[  34  187  209   46  122   23  -57  -98  -56   34 -272 -269  -55 -263
  293  138  246   58 -130  450 -241   77  131  -44   20   87   31 -124
 -160  -58 -174 -122  336 -103  -55  129  106  214 -195] : roro
[-249   75   24  -63   85 -149   15 -149  101   22 -266   52  -87  -81
  232  -17   69  105  -98    6   54  -20 -267 -306   46  150 -248   91
  176  -62 -167 -313  -82  125  135  -30    6  185 -131] : doba
[ -62   71  -69 -798 -234 -315  -13  160 -128 -273  141   63  -52  163
  -23  395 -106 -455  205  299   76 -235 -560  -84  184 -114 -274  493
  213  206  100  -18 -314  115    7 -345  142  120 -237] : roro
[ -22  -56  -26 -135   67 -209 -213   -1  314 -164  -42   11 -293  248
  510  -16 -331  177  267  141  126 -242 -216  196 -300   53   17  257
  164  -67   -2   63 -115  -29  157 -318  266    7 -218] : doba
[-203   -8   48  -37   35    6  278 -132  -32   90 -552  -85  -67  -87
 -192 -274  220  -99  126 -199  -59 -133  226 -319  -48   88   23    7
 -250 -273 -184    1  141  157  -76  -64 -126  159   22] : Rapom
[  13 -218   43   97  163 -149 -103  -68  372 -113   71  113  -25   70
  300 -115 -103  286 -255  -84  -92 -110  -40  129  225    6  -44 -225
  358  -86 -202   40    8 -103  -44   88  190 -210  -83] : Peti
[-132  200  278 -179   -8   11   40    8    7  302 -102  187   25  -50
   13  -14 -221  170  -25 -110  -65 -131  -43  142   77  141  168 -228
 -148   62 -273  -61 -122   91 -129  -39  -65 -205  -78] : nafaz
[ -73  197  215 -179  118    9    2 -120  138  -57 -109  212   88  -21
   10 -171 -228  -18 -138  -65  115  -40 -103  146  -67    6   89  -92
   64   16  -34  184 -157   35   60 -104   14 -289   33] : dedol
[ -53  175   -7 -763  113 -170  181 -274  -85 -311 -309  149 -199  137
 -271  102 -162   25  173  188  -85 -245   13  256 -306   26 -198  190
   90   11  186  -15 -262  200  161 -512   81  -24   56] : Bamov
[   8  -75  -47  118  201  214   38  223  -59   25  -86 -105  -82  -48
  -43  131   24  -47  -38  127  -24   58  103  165 -104 -111 -126  313
 -115   73 -146 -140  180  -97   84   50  -34  122  -73] : dedol
[  -1    6  -67  222  -42 -151   78 -341 -277  105   -8 -171 -108 -124
  -10 -411  271  -95  119  187  336 -284  131 -358  -61   48   90  213
    3 -134  262   -9 -139 -164  157    9  -23   17  -17] : doba
[ 113   54   -2 -211  134    3  -20 -126  -33   35 -170   82   -8  -67
  176  198   56  199   41   74    6   46  285  397 -176  -69 -183  -10
 -120  110  159 -144   34 -163  -38 -224   20  -72 -101] : doba
[  29   85  -55   74 -124  150  110  -85   18 -412 -242 -346  205   90
  113   87   19  137  148 -507   70   24  158  130 -303  211  406  196
  121 -168  219 -179  128 -116 -278 -177 -187    4    6] : Tulod
[  17 -143 -288  -42 -108  155  -40  278 -237 -273  211 -122 -131 -124
 -179  297   58 -201   -7  151    1   43   53 -111  126  -56 -114  284
  117  107   56  -91   40   90    3  -23  -13  310 -159] : Tulod
[ -99   60 -122 -111 -116  -79  -66  -34  -63 -211  -47   15  214  -65
  -14 -205  -17  -47  218 -220   45  164   65  -71 -194   88  139  557
  160  125   63 -127  109  118 -227 -257   50  -77    2] : Bamov
[ 102 -113 -352 -237   58  -40  -73   86   -1 -150  225 -113    3  114
  198  112  -95  -17   63  184  108  -22  -57  299 -136  -50  -79  151
  204  196  228  128 -117 -115  163 -299  115  -20   46] : roro
[-163 -339  187  -95  214 -419  140 -126  235  188 -427   60   65  180
   46 -367   45  -54  -15 -102  -46 -149   -7  118  328  146   47 -116
  -75  -20 -389   53  -30   79 -108 -128  -95 -113  119] : Peti
[  14 -110  167  140   23  -39   87   35  -55  236  127  122   88   61
  127  -22  -14  186  179   43  116   28  127  215  -42  175  283 -149
  -41   -4   74  -30  -74   31   49   65    1  -24   56] : doba
[-104  180  -48 -121  290  322  -42   66 -189  -70 -197 -459 -167 -270
   -9  -47  -51  141    0  183  -29   38  215  162 -285 -153 -108  429
  -71    1  141 -275  203   13   68  -49   10  108 -140] : Tulod
[ 153 -117 -187  -44 -111  147 -198  260  132 -260  306 -170   89   24
  386  434   32 -226  -35  -58   -3  286   64  175   15 -147 -140  221
   -3  127  -60   61  106 -201 -204  -27  -90  246  -97] : roro
[ 167    5 -191   86   14  123  -28   75 -205 -257  101 -280  -12 -220
  -11  -17  206  -79 -118  343   68   -7  189 -138  206 -160    6   85
   32  -40  138   92   70  -39  -17  109    1  238 -187] : Tulod
[ 120  -44   75 -187  131 -181   -7   41  -64  239  333  -70    3  177
  261  121 -107   92    4  397  -70   42   -9  211  121   25  253 -154
  -85  158   30  -18 -105  154   94   30 -183   59    4] : nafaz
[   8  157  299 -328  185 -168  -88  -28 -114  -36 -273  138 -104 -314
  -91   93 -149  328 -111  274 -299 -140  -43  -50   68  -17 -120  -38
 -188   39 -561 -316  354  221  -91  -28  224   -2 -182] : nafaz
[ -79   69 -260  196  -36  151 -101   -5  -11  -68  -15 -262 -109  -78
  151   60  -88   12   -1   71  -19  -36   -5 -210 -115   52  -92  163
  226   15  187  -56  -77   41  102 -119  -87   55   -7] : Peti
[ 109 -203  -83 -228    6 -339  341 -168 -124  353  -35  -44  222  290
   30 -110  280   49  -91  -26   33   99 -112  -94  261  340  111 -266
   -2  -41  251  -69   -1  109   61  -88 -325  158  417] : nafaz
[ -50  -38  -17  233    7  499 -193  -34  -65 -469  399 -371 -193 -453
 -115 -166   15  -88 -393  -64   87  110   96 -283   37  -41  -61  223
 -135 -152 -254  -22  150  -43 -174  282  350   64  -57] : Peti
[   8  114 -136  235  -62  320 -219   21  -36   -1   79 -111 -266 -163
   92  125   27   85   14   87  -57   85  175  -74 -300   31   -1    2
   29  -18  170  -10  103  -10    7   15   44   86 -115] : Bamov
[ 100 -109 -117 -177   37    5  -18   63   -3 -270  265 -101  -33  106
  218    1   -4 -134   20  255  332  100 -112  119   -3  -20   90   35
  157  -44  281  171  -69  -79  124   15   26  128  112] : Rapom
[-120   64   20 -498  -34  198  184    5  -42 -177 -169  370   92   79
 -172  137   53  -15 -190   45  -15   27 -227  -40   77   -9 -231  272
  324  220   77 -112 -310  146   38  -41 -316  -76 -190] : Rapom
[ 132   16 -172 -120  -40   78   96   49 -115 -274  250   34 -108  -81
 -257  269  186  -59 -160   63  -63  144  -40  -24  137 -161 -141 -209
  -19 -148   19   -4   56  132   11   74  240  144  -13] : Rapom
[-181 -347  467 -322  175  -87 -125  -55    5  238   56 -247  -20 -132
  185 -338 -106 -113 -219   41  -66 -300  -75   64  611  -53 -240 -143
 -194  117 -583  116 -161  113 -112   57   57   46 -262] : doba
[-235  -53 -327  -38   20  155  -57  -50   78  -40 -328  320 -224 -254
 -109 -205 -145  305   44  -35 -122  -20  260 -101 -259  -28 -580  413
  389   63   88 -122   -5 -121  185 -153  -56 -121  141] : roro
[ -68  -92 -110   94  -20   97 -132  382  129 -168  125   75   95   12
   81    8  -47 -107   22   41   43  225  -29  155  114  -43  122  249
  163  199 -130   59    5  -17 -243  168  -77  -43  -94] : nafaz
[ -13 -254   39  -18   37   95 -144  203  -16 -204   91  -23 -105   13
  -27  -66   79 -275  -81  171  114  209 -133   43  198  -51  -23  263
   16  243  -84    3  104  -96 -272  112  -17  -10 -124] : Rapom
[ -20 -125   19  141  -67 -130   44   37  -10  271 -157  229  140  -28
 -305 -207   67  -44  -23 -171   31  140   37 -258  157  194  148 -135
 -167   25    9  102  105  183  -69   97 -249  -45  252] : Tulod
[ -79 -119   82 -402  -54 -348  341  -78  -87  -33 -277  -75  -11  138
 -100  -50  215 -384   37  114  -67  -35 -227 -121  389   81  -27 -183
  -94 -113 -146  -25  -30   81  -42  -65 -215  239  272] : Bamov
[  34  135  312  223 -206 -114  -45 -151  -60  411  389  267  -15   57
  -84   40  -39   96  126 -144    1 -111 -216 -120 -113  199  302 -196
  -83   37   72   35 -197   93  147   23  155 -179 -115] : Bamov
[ -15  114  107   20  103  115  -94  -27  246  -10 -286   90   -4 -223
   43   29  -56  -44 -208 -220 -129  -70  319  224   -7 -125  -77 -300
 -202 -137 -288  210  201 -194  -99   50  171 -176 -142] : Tulod
[-139   73 -115 -345   61  122 -327  331   53 -104 -159  -16 -254   18
  -18   -9 -372   69  132  213  -89  181   61  331 -168 -172 -130  153
  100   76   53  -23  136   45  -48   50  -99   11   96] : Tulod
[ 176  321  -49 -449 -238  385  116  -15 -339 -472 -139  101  116 -180
 -525  377  237  -42  -19 -476   71  121  368 -102 -219   32 -265   44
 -213  -91  228 -110  229 -192 -354 -113  -34  389  -40] : Bamov
[  -3 -229 -542 -190  -79 -419 -150  -17   38 -119   87 -228 -203  390
   -5 -478  162 -433   56  358  129  134 -460  -17  206 -142  175 -183
  114   44  409  275 -163  153   86 -195 -124 -135  338] : Peti
[ 170   89  335   48  178 -116  129 -209  -22  292  323  -73  103  -16
  158  104  -44  217  -51   36    9  -79   11  248  -78   97  193 -218
 -179  -37  122  -27  -54  -71  231   -7   51  -97   71] : dedol
[  22  -88 -287  199   -3   79  -32    4  -76 -179   91 -192 -127  -13
   30  -35   47  -74   21  136   33  110   13  -65  -93   30   49  123
  164   -8  324   15   37   69  155 -116  -30   56   73] : nafaz
[ 142   17  200  119  138  -98  -85 -204  -66  142  312 -516    0  -31
   80 -375  202   50 -170   10   -8    5  -80 -268  162 -120   -6 -230
 -103 -156  180   89   87  -33  -86  272    7   99   33] : nafaz
[ -92   12  -51  -94    5  -65   32  158    5 -156   34   70   93  206
   21   44  -93 -195  193  -44  129    0 -194  158 -112  -63   68  322
   79   67   11  -64 -134  107   87 -183  -43   44 -110] : nafaz
[-163  158  -14 -107    0  428 -227  -21  -47  -98  -46 -103 -266 -204
 -125   92  -73  105 -174 -227   17  292  283  -23 -228  229 -112  222
 -128  -37  176 -254  218   17 -270   81  -14  109  -16] : doba
[-131  -29  232  -94  391  257   -3  185  198  107 -380 -120 -127 -318
  132   63  -56  264 -226  180 -293 -147  183  487  160 -185  -72  -89
 -152   64 -479  -58  202 -141   98  228   75 -173 -333] : dedol
[ -79 -353 -284 -283 -221   18  -89  -67 -180 -211   51   -8 -464  116
 -190 -160   92 -203  -39  241  125 -226 -155 -304   85  140 -116  175
  -51 -132  -98  -21 -112  276 -141 -164  208  136  -20] : doba
[ -84 -115 -287 -364   15 -161   76 -208   -8 -490 -145  -82 -102  127
 -283 -336   17 -311  -52  -66  155 -177 -199  -90  -77  117 -102  275
  -51  -89  114   23  -49  108  -77 -392  -43  -37  251] : nafaz
[ -33   61 -136 -243   -4  -16  -64   21   46 -204 -204  183 -169  -91
  -14    9 -189  208  230  119 -292    2   67  117 -158 -140 -257  215
   68  180  -19   -2  -13  139   31 -418  142  -69 -218] : Rapom
[  39 -111  -61 -194    4  -82    4  166  100 -301  126   45 -107  328
  185   75  -78 -226  217  154   20    3 -111  283 -166 -214  -15  210
  231   36  204   41  -23 -228    0  -50   88  -49  -63] : nafaz
[  24   27 -167  -65  -90  204  147   36  -74 -357   53 -107  133   53
   94  178   59 -201   63  104   85   17    2  -64 -129    0  -21  173
  151 -116  329   46  -61   12  124 -115  -21  195   11] : roro
[ -57 -356   69  -96  -42  -50   83 -178  190   19  130  -86 -235  250
  356  -87  161 -174 -134   95   32 -114 -113 -171  225  -27 -132 -352
  274 -244  335   96 -163 -171  128  271 -249   43  125] : nafaz
[  -8 -222 -121 -198 -107 -189  -56   36 -115 -619  163  136  -50  -47
 -332 -230  -86 -278  135  189   72  -30 -252   48   87   47   17  391
   76  134  -41   -2   18  144 -200 -305  254 -126  140] : Bamov
[ -26   25 -108   46   14  319  -39  295   99 -184 -141  -35   58  -19
  186   -2   71   17    2 -106   79  170  170   76  -89  -74  -17  339
  163  -63  -82  -47  223 -214 -177  188  -80  197 -134] : Bamov
[   3  -20  -65   32  103  207  -31  152 -133 -232   25  -50  -57 -255
  -60   54  -67   90 -153  168  -41   23  213  219  -62   50  -13  258
   12  -19 -425  -89  126  114  -41  -77  108  188  -59] : Tulod
[ -17   43  117 -160 -115  -81   31  -79  -56  164  173  388  -93  159
 -101  -26  -61    5  -26   88   10    5 -186   52  -45  185   67   51
   64   11  204  -49 -147  126  135  -67  -64 -118   42] : doba
[ -27 -160 -272  -97   19  220   68  169  -14 -126 -367  -70 -367  100
 -340  -45  266 -306  -48   70 -198  -76  322  177   42 -327  -20   66
 -158 -164  -60  105  185  -62 -159   63  -44  -77 -152] : Peti
[-100  141 -304   64  -27  -56  -65 -127   21  -38 -103   42 -197  -17
   -1 -286  -68    4  -10  284  118  -97 -346 -497  -18 -176 -375  270
  582  133  590   55 -306 -155  358   67 -130 -236   34] : nafaz
[ -61 -228  102 -214  227 -142  -46  138  119 -235 -322   -1    8 -136
   -3  -67 -228  -74  143  125 -107  -29  214  443  165 -182 -223  259
  -37  231 -261  138    4  -60    6 -225  -49  -24  -55] : Tulod
[ 100 -207  -28  104  147   42   -6  233   38  -46  195 -147   30  134
  165  -30  137 -105   -7  152  213  195  -40  152   47  -37  123  224
   82   89  186   24   75 -131 -156  163  -75   43   11] : nafaz
[  -1 -131  -85  342  -82   31 -242  222   20  -76  246   16 -116  110
  208   78  -63  -90  155  248   60  219  -23  205 -261   -4  167  333
  222   67  -28  -59   40  -64   34  113   12   40    8] : Tulod
[ -80  193  317 -164  134  -73  110 -134  -14  334  -27  140   54   13
  107   -5 -216  189  -61  126  -28 -112 -148  103   83  118   89 -290
   -6  130   53  -60 -250   72  177  -22 -128 -204  -12] : nafaz
[ 166  -89  226  274   25  -90   75   48  -47  491  403  118  189   97
   88  232  -40  221   28 -123   67  -39   36  281   33  159  350 -458
 -112  -14  -29   21   -8  -56  118  127  120 -122   94] : roro
[  -9   45   38 -261   59 -142 -154  111  -66  213  187  392 -110  165
 -137   36 -379   52  -48  386   30 -263 -159  147  125  -64 -256  -90
  235  158   51   62 -253    5  269   51  -56 -110   44] : dedol
[  -7   45   24 -384  -24 -229  192  -60  -18   74 -252  200  201  220
 -230  -60   19 -203  134 -269   43  -89   24  227  -86    7 -141   58
  -36 -110  198   56   31 -111   81 -245  -87  -67  267] : Peti
[-195   26  -52 -202  -97 -341  237 -250 -140  150 -371  323 -183   72
 -411 -305  170 -149  119   91   42 -359 -124 -224    7  176 -138   36
   21 -101  110 -152  -88 -131   -1 -145  -41 -185  208] : roro
[ -69  -99  190 -397  202 -221  297 -109  117 -118 -217 -305 -108  318
  251  334 -123 -126  224  -44    1 -397  176  -12  113  -32   66 -227
 -160 -160 -122    6 -267   96  -71 -145  -88  306 -226] : nafaz
[ -28   65   68 -160   86  308  190  -80 -125  266  -92 -899   10  -51
  312  180  287 -132 -212  -96  170 -217  274 -327  197  105  123  116
 -166 -234  116  -21  -12 -181 -113  346 -310  421 -189] : dedol
[ -66   31  387  -79  122 -105   99  -55  -26  355  -14   83   81  -77
    3   28  -71  173   34  -61 -152  -22   46  189    3  159  191  -83
 -215  154 -242 -125  -15  102  -16  -49 -106 -113  -25] : dedol
[  -3  295   13  -63   52  -11   47 -250 -105  -33   15 -312  221 -123
   44 -234 -159   90  -62 -162   29 -182  -68 -330  -11 -154 -180  -68
  142  -37  122   90 -184  -73  309  -16 -108   54   52] : dedol
[ 120  276  142 -118  146  144   94  -35  -76    3   64  -87  133 -111
  103  315  -14  137 -102  -55   35  -21   46  339 -214   -5  183 -111
  -20   22   36    3    5  -47  185 -129  145  -47 -168] : dedol
[ 146  -90 -310  123   77  187 -104   40   86 -121  390 -142  -67  -50
   73  -88 -177  329 -129  162  -13  -37  111  189  -60  -58   57   19
   75  -91  302   59  -51   36  164   87  -61 -122  138] : Tulod
[ -92    6  136  -26 -135 -244   10   24 -203  125  172  -79  117   17
  -34  -50  -41  -50  362   27   26 -204 -140 -263  163 -226    7  102
  -54   55   14 -137 -247  115  164   72  -23  135 -258] : Tulod
[ -24  122  354 -260  149 -206  219 -174  130   15 -194   27  256   52
    0 -105  -59    3  -90 -285  -39  -87  -39  270  136   20  107 -524
 -114 -158 -208  125  -27  -60  -82  -52  -11 -142  196] : roro
